Below is a small trained network, with its code and all its weights. Each question gives an input and a class and asks what happens when units are switched off, that is, made to give their printed mean instead of their output.

import numpy as np


def w(rows, s, z=0):
    codes = np.array(rows[::2]) - 128.0
    scale = np.full(codes.shape[1], s)
    scale[-1] = z or s
    return codes * scale


def f(y):
    return np.maximum(y, 0)


def log_softmax(a):
    a = a - a.max(-1, keepdims=True)
    return a - np.log(np.exp(a).sum(-1, keepdims=True))


def net(x, mask):
    res = np.array(x, float).reshape(1, 3) / 4 @ E
    y = f(res @ A[0][:, :-1].T + A[0][:, -1])
    res = res + np.where(mask, y, B[0][:, -1]) @ B[0][:, :-1]
    return log_softmax(res[-1] @ U[:, :-1].T + U[:, -1])


A, B = {}, {}
E = w([
[106,16,58,28,76,140,166,136,214,122],'x0',
[181,48,118,217,98,252,101,210,149,49],'x1',
[118,145,127,160,144,1,194,180,251,91],'x2',
],0.011)
A[0] = w([
[92,133,123,126,153,144,129,83,48,156,148],'neuron 0',
[113,161,85,102,134,94,195,117,199,165,103],'neuron 1',
[196,124,196,156,164,214,73,169,68,70,255],'neuron 2',
[125,126,109,129,94,128,89,133,129,178,126],'neuron 3',
[123,224,108,168,246,89,173,136,127,157,209],'neuron 4',
[95,111,92,48,113,93,122,46,65,188,174],'neuron 5',
[135,41,45,153,103,148,226,177,192,52,214],'neuron 6',
[96,223,193,121,190,70,168,79,117,177,107],'neuron 7',
[130,167,147,120,130,73,128,34,96,149,76],'neuron 8',
[108,96,103,117,137,178,83,120,111,171,138],'neuron 9',
],0.011,0.0046)
B[0] = w([
[116,84,101,138,126,131,82,121,88,130,182],'neuron 0',
[123,109,142,58,125,164,149,44,130,103,194],'neuron 1',
[137,106,163,199,7,134,141,72,62,66,233],'neuron 2',
[87,144,87,124,155,159,158,131,110,141,143],'neuron 3',
[40,139,188,180,80,79,132,189,175,22,224],'neuron 4',
[157,152,147,210,92,129,106,207,111,233,212],'neuron 5',
[76,159,165,80,210,57,138,81,192,152,253],'neuron 6',
[51,189,155,171,18,98,165,133,184,40,234],'neuron 7',
[116,156,131,127,86,123,172,236,109,105,192],'neuron 8',
[119,55,104,106,77,185,156,118,119,131,176],'neuron 9',
],0.012,0.02)
U = w([
[114,179,133,112,104,91,161,146,119,191,118],'0',
[217,206,137,125,167,145,210,140,73,115,10],'1',
[114,203,236,224,101,58,129,180,112,66,154],'2',
[135,119,167,104,99,178,147,124,69,182,103],'3',
[88,117,150,61,115,169,148,79,158,49,59],'4',
[172,128,88,151,137,148,94,216,98,185,51],'5',
[220,78,97,194,98,165,87,65,51,117,95],'6',
[138,111,122,60,254,71,129,88,170,157,253],'7',
],0.011,0.0037)

Each question gives the input, the list of numbers given to net, and the class t.
The units are the neurons (one row each of A and B). Each row of codes is followed by its name. A weight is (code - 128) times the scale printed after its matrix; where a second scale follows, it is the last column's (A, B and U).
mask holds one flag per neuron, in row order. A switched-off neuron (its flag False) gives its mean, the last column of its row in B, instead of its output. The means were averaged over made-up inputs and are rounded, as every weight is.
A unit's drop is (log p(t) with every unit on - log p(t) with that unit switched off) / (log p(t) with every unit on - log p(t) with every unit switched off).
The circuit of an input: a set's keep is (log p(t) with only the set's units on - log p(t) with every unit switched off) / (log p(t) with every unit on - log p(t) with every unit switched off). Starting from all 10 units, units are removed one at a time, each time the one whose removal leaves the highest keep (on an exact tie, the one counted first), for as long as the keep stays at least 0.8.
circuit, biggest first: the units of the circuit, biggest drop first
k most important neurons: the k neurons with the biggest drops, biggest first
drop of u: that unit's drop, to one decimal
input [1,5,-2], class 6: circuit, biggest first -> neuron 4; neuron 7
input [4,5,-5], class 4: circuit, biggest first -> neuron 5
input [1,-2,6], class 4: circuit, biggest first -> neuron 1; neuron 5
input [4,-3,0], class 0: circuit, biggest first -> neuron 4; neuron 2
input [4,6,-5], class 4: 2 most important neurons -> neuron 6; neuron 5
input [-3,3,-2], class 6: 2 most important neurons -> neuron 4; neuron 7
input [5,-3,1], class 7: drop of neuron 2 -> 0.1
input [6,-4,-7], class 5: drop of neuron 5 -> 0.2
input [-4,-2,-8], class 6: drop of neuron 9 -> 0.2
input [4,7,-2], class 4: 2 most important neurons -> neuron 6; neuron 2
input [3,3,-2], class 4: drop of neuron 5 -> 0.2
